Moves between units:
s: PZ->BZ, RH->TP, PQ->HN, TD->QM, CJ->BN, LL->PQ, MH->CZ, ZQ->GQ, JH->CQ, NS->ZC, JL->TN, NR->CC, SG->ZG, RD->TL, BG->NR, CZ->JM, RC->ZQ, MC->MN, BH->JQ, QM->LM, MS->LJ, HN->ZP, LJ->TJ, DR->GB, HF->HQ, SJ->ZD, TN->GG, BF->MH, GB->JB, LH->RF, RZ->TH, MQ->TD, JT->RC, QG->NS, RF->DZ, JB->HF, TH->LT, ZD->BG, GQ->JH, ZP->ZR, CL->MS, JM->DL, BS->QG, ZC->NG, ZR->GP, GP->HM, NC->BB, BR->LH, ZT->LL, BZ->SJ, BB->SG, PM->JT, FM->BF, CC->BH, MN->PZ, TL->DR, LM->CJ, TP->BR, SL->JR, HQ->MQ, HM->SL, LT->ZT, GG->NC, TJ->RD, DL->RH, CQ->BS, JR->MC, CH->FM, BC->CL, NG->JL, JQ->CH, ZG->RZ, BN->PM, DZ->BC
i: PZ->SJ, RH->BR, PQ->ZP, TD->LM, CJ->PM, LL->HN, MH->JM, ZQ->JH, JH->BS, NS->NG, JL->GG, NR->BH, SG->RZ, RD->DR, BG->CC, CZ->DL, RC->GQ, MC->PZ, BH->CH, QM->CJ, MS->TJ, HN->ZR, LJ->RD, DR->JB, HF->MQ, SJ->BG, TN->NC, BF->CZ, GB->HF, LH->DZ, RZ->LT, MQ->QM, JT->ZQ, QG->ZC, RF->BC, JB->HQ, TH->ZT, ZD->NR, GQ->CQ, ZP->GP, CL->LJ, JM->RH, BS->NS, ZC->JL, ZR->HM, GP->SL, NC->SG, BR->RF, ZT->PQ, BZ->ZD, BB->ZG, PM->RC, FM->MH, CC->JQ, MN->BZ, TL->GB, LM->BN, TP->LH, SL->MC, HQ->TD, HM->JR, LT->LL, GG->BB, TJ->TL, DL->TP, CQ->QG, JR->MN, CH->BF, BC->MS, NG->TN, JQ->FM, ZG->TH, BN->JT, DZ->CL
m: PZ->MN, RH->DL, PQ->LL, TD->MQ, CJ->LM, LL->ZT, MH->BF, ZQ->RC, JH->GQ, NS->QG, JL->NG, NR->BG, SG->BB, RD->TJ, BG->ZD, CZ->MH, RC->JT, MC->JR, BH->CC, QM->TD, MS->CL, HN->PQ, LJ->MS, DR->TL, HF->JB, SJ->BZ, TN->JL, BF->FM, GB->DR, LH->BR, RZ->ZG, MQ->HQ, JT->PM, QG->BS, RF->LH, JB->GB, TH->RZ, ZD->SJ, GQ->ZQ, ZP->HN, CL->BC, JM->CZ, BS->CQ, ZC->NS, ZR->ZP, GP->ZR, NC->GG, BR->TP, ZT->LT, BZ->PZ, BB->NC, PM->BN, FM->CH, CC->NR, MN->MC, TL->RD, LM->QM, TP->RH, SL->HM, HQ->HF, HM->GP, LT->TH, GG->TN, TJ->LJ, DL->JM, CQ->JH, JR->SL, CH->JQ, BC->DZ, NG->ZC, JQ->BH, ZG->SG, BN->CJ, DZ->RF

The rows follow the links: the fewer symbols apart two units are, the more alike their rows tend to be.

Row, then unit:
[  15  499 -293 -172   62  154 -102  406 -330  485  734 -213  -28 -344 -284 -162 -339 -364   27 -190  -92 -386  111  -69  727 -291  360 -273 -249  -37   29  273 -111   60  517   56  331 -105  688 -892   78 -127 -397  409]
unit: SJ
[  -6  -29  173  143 -605 -231 -148  191  331  -25 -562  161  275  213  401  667  521  265  -66  -11  476  230  580  120 -610  287   43  534  510  127  123   -4   22 -277 -777 -226  265 -300 -281   69 -430  407  304 -283]
unit: GG
[   8  631 -196 -214  146  116  258  298 -206   76  756  -91   66 -287 -228 -158 -583 -381 -140    2 -126 -242   46 -168  687 -365  121 -112 -168  -49  -32  204 -318   20  907   -6  326  -91  690 -642  264 -136 -531  246]
unit: CC
[-130  248 -468  -80 -324  243 -518  315 -291 1064  158 -307   18 -194 -350  226  365  -21   58 -474  -64 -422  250   83  341   98  569 -258  -53  124  131  325  194   68 -520   76    8 -101  168 -946 -428   36   53  238]
unit: GP
[-263  394 -237 -195  233  211  772 -356  212 -267  -46   21  274   20 -298 -229 -492   78 -504  121 -471   81 -570 -321  173 -148 -331 -176  -13  -23 -303  134 -344  198  920  -36 -537  292 -194  340  476 -272 -333 -488]
unit: LH
[  -5  445 -368 -137  -12  208 -253  398 -372  694  677 -239  -66 -337 -349  -82 -173 -314   82 -269  -94 -433  139   -9  681 -206  435 -305 -240    0   92  282   -8   40  284  100  225 -114  620 -939  -54 -113 -279  413]
unit: PZ
[  64 -124  332  189 -486 -294 -135  174  319 -255 -496  206  225  261  486  604  464  220   11   68  546  298  607  171 -624  223   -4  586  466  119  138 -109   28 -285 -676 -225  391 -321 -184  203 -371  387  283 -213]
unit: JL
[-207  217 -461  -32 -448  230 -513  277 -193 1095  -70 -286   85 -132 -285  332  487  106    2 -450  -20 -368  295   82  179  218  560 -167   79  114  144  323  233   30 -679   41  -40 -119   44 -811 -499  102  143   79]
unit: ZP
[-188   78 -136   96 -638  -61 -296  219  221  461 -565  -10  339  132  121  676  644  320 -149 -203  285   59  538   82 -429  326  257  332  447  193  123  141  112 -158 -882 -176   66 -241 -286 -189 -531  341  304 -327]
unit: ZG
[ 156 -893  336  121  558  -43 -208 -499 -168 -395 -100   52 -555  117   48 -570   74   33  448  108 -165  134 -545  159 -246   62 -301 -312 -387 -139  -63 -422  359  163 -287  296 -387  346 -378  770  152 -226  317  198]
unit: HQ
[  11  628 -192 -194  157  110  323  265 -158   15  701  -92   94 -285 -195 -169 -602 -354 -216   29 -134 -216    7 -203  659 -391   92 -116 -151  -69  -41  209 -352  -23  957  -62  312  -64  656 -573  315 -164 -577  191]
unit: BH
[ -82  668 -204 -203  180  114  671   46   82 -251  454    7  253 -167 -194 -159 -720 -214 -388  146 -245  -68 -178 -306  488 -342 -151  -25  -37  -32 -139  194 -473   56 1155 -111   61   -3  404 -178  447 -170 -575 -151]
unit: MH

Each walk starts at a row. The symbols on each line, taken left to right, move it on to the next unit.
Each answer is a row, close to the row of the unit it stands for.
new walk
[-244  -86 -157  -88  372  228  489 -632  131 -181 -234  -21   -6   95 -361 -393 -251  171 -254   58 -563   84 -810 -243    3   19 -372 -368 -146  -32 -280    5  -49  305  441  104 -839  471 -524  641  380 -318  -12 -431]
i i i m i i s m m -> [ 110 -829  237  124  584   -9 -182 -560 -148 -340 -157   50 -502  133  -27 -575   64   86  397  116 -221  100 -613  122 -221   83 -263 -359 -390 -133  -85 -360  357  210 -218  291 -499  400 -466  785  208 -247  321  165]
i s m s m m s i m s -> [ 296 -942  527  200  479 -195 -316 -358 -177 -549  -42  132 -574  130  267 -502   98  -68  574  179   89  166 -303  253 -302   41 -259 -122 -348 -176   16 -479  359   23 -355  249  -72  209 -230  753   92  -77  303  370]
new walk
[  64 -776  178   99  554   63  -95 -589 -166 -280 -163    7 -465  124 -103 -566   44   95  321   69 -294   68 -659   63 -183   98 -306 -382 -372 -122 -100 -322  316  217 -166  300 -571  419 -480  790  219 -260  283   94]
m s s m i m s m m m -> [  -3 -701   95   62  519   91  -26 -624 -133 -228 -208  -20 -395   99 -151 -604   44  109  245   63 -380   74 -730   29 -152   87 -302 -403 -359 -123 -120 -271  291  267  -97  270 -659  445 -543  798  250 -287  275   -5]
m i s m m s i s s -> [ 263 -936  440  175  537 -142 -283 -401 -174 -490  -82  119 -568  161  194 -536   93  -15  551  149    5  144 -386  231 -294   32 -236 -203 -333 -148   -4 -458  347   83 -338  302 -180  266 -307  767  125 -142  339  331]
new walk
[ 347 -471  613  247 -108 -423 -127  112  212 -691 -247  301 -112  221  662  224  223   37  290  268  579  347  452  281 -571   90 -212  533  213  -52  146 -379   91 -307 -491  -99  529 -280  -53  455 -147  294  266  116]
s s m i i s m -> [ 134 -173  368  197 -433 -309 -103  186  323 -335 -472  251  181  217  559  555  395  208   26  126  545  303  591  196 -652  203  -71  599  436   78  130 -151   18 -315 -626 -248  429 -316 -170  239 -340  409  273 -152]
s s m s i m m -> [  43  -83  223  174 -537 -269 -159  183  325 -157 -553  164  249  243  452  626  494  241  -72   44  494  242  556  123 -616  263  -23  598  484  122   87  -88   13 -270 -721 -232  299 -307 -231  146 -423  397  306 -229]
new walk
[-209  140 -337    4 -624  147 -456  243    9  854 -402 -154  252   37 -138  568  604  242  -78 -370   88 -179  400   65 -165  334  418   55  273  158  121  272  228  -62 -859  -63  -64 -163 -219 -505 -556  249  303 -178]
i s i i i m s m -> [ -120   325  -479  -114  -211   259  -482   386  -366  1017   363  -352    -1  -263  -340   115   159  -134   115  -406   -87  -457   216    53   482     3   547  -311  -149    58   163   347   152    64  -279   117    90   -94   369 -1001  -285   -43   -57   300]
m i i m m i -> [ -34  412 -395 -153  -48  214 -345  411 -402  780  582 -297  -64 -334 -342  -47  -83 -271   69 -335 -104 -431  156    0  658 -154  501 -300 -229  -13  131  312   33   63  144   99  212  -92  568 -986 -126  -78 -264  428]
new walk
[ 239 -361  560  227 -255 -406 -151  140  248 -598 -300  258   21  233  607  386  298   65  182  233  556  350  497  224 -627  117 -183  598  337   22  129 -300   70 -318 -500 -172  515 -306  -89  417 -226  330  268   31]
m m s s s -> [ 195 -302  493  224 -314 -372 -128  156  286 -508 -368  263   75  257  603  446  330  125  144  211  586  351  554  229 -622  151 -153  627  370   19  150 -253   42 -334 -582 -206  502 -314  -83  345 -286  362  275  -64]
s s s s m i i m i m -> [ -89   34   33  120 -608 -133 -209  180  266  233 -618   83  338  204  253  687  584  337 -101 -115  367  152  552   96 -521  317  158  447  483  182  113   65   79 -209 -834 -207  177 -278 -296  -80 -505  377  333 -323]
new walk
[-281  124 -212 -117  320  237  630 -547  170 -226 -217    7  133   55 -330 -347 -314  167 -390  102 -559   71 -703 -317   44  -52 -343 -260  -97  -30 -299   49 -199  244  654   20 -758  386 -435  544  469 -307 -118 -495]
i i s m m i -> [-144 -431  -45    1  472  187  231 -663  -10 -166 -302    3 -215  102 -266 -522  -76  193   10   67 -511   68 -814 -105  -79   52 -323 -409 -259  -71 -218 -124  157  311  144  201 -822  522 -578  719  325 -320  155 -248]
s s m s i m s s s s -> [ 192 -920  403  166  567 -102 -239 -442 -163 -445 -100   92 -599  119  127 -556   92   -3  497  153  -70   92 -483  175 -240   53 -281 -249 -362 -171    9 -440  380  141 -304  306 -283  286 -336  759  150 -183  345  294]
new walk
[  26  562 -256 -199  113  124   76  374 -263  273  777 -158   23 -344 -230 -149 -478 -382  -69  -82 -113 -309   65 -127  743 -352  251 -193 -222  -27    2  250 -220   40  737   24  306  -97  714 -760  159 -152 -517  355]
i m i m i i m -> [   7  663 -163 -220  165  113  497  225  -29 -122  619  -23  174 -230 -161 -169 -664 -299 -287   95 -163 -137  -53 -255  601 -377   -2  -70  -75  -50  -98  195 -434   36 1055  -94  225  -54  571 -427  390 -136 -583   80]
i s m i s i -> [-198  598 -212 -179  191  156  809 -195  188 -298  167   34  272  -54 -257 -182 -623  -54 -504  196 -377   52 -388 -358  312 -238 -283  -92   -7  -38 -255  176 -458  125 1105 -120 -294  172   56  108  491 -211 -465 -387]
new walk
[-151  595 -223 -185  193  153  765 -123  173 -291  243   36  292  -74 -225 -170 -649 -112 -474  186 -323    9 -315 -352  344 -276 -244  -60   16  -28 -242  165 -489  103 1150 -124 -180  128  163   45  501 -200 -487 -342]
i m m m s i m i m -> [-191  508 -198 -179  225  182  791 -242  210 -293   92   49  273  -51 -277 -201 -548  -12 -505  161 -392   75 -425 -361  251 -199 -305 -118    7   -5 -262  155 -428  131 1056 -107 -365  210  -25  207  504 -231 -421 -444]
s s m i s s i s m i -> [-181 -340 -120  -13  429  196  294 -654   31 -168 -289   -7 -150   89 -305 -484 -153  178  -86   71 -513   60 -762 -156  -56   79 -322 -435 -233  -29 -233  -83   81  281  258  194 -840  511 -598  691  362 -311   72 -311]
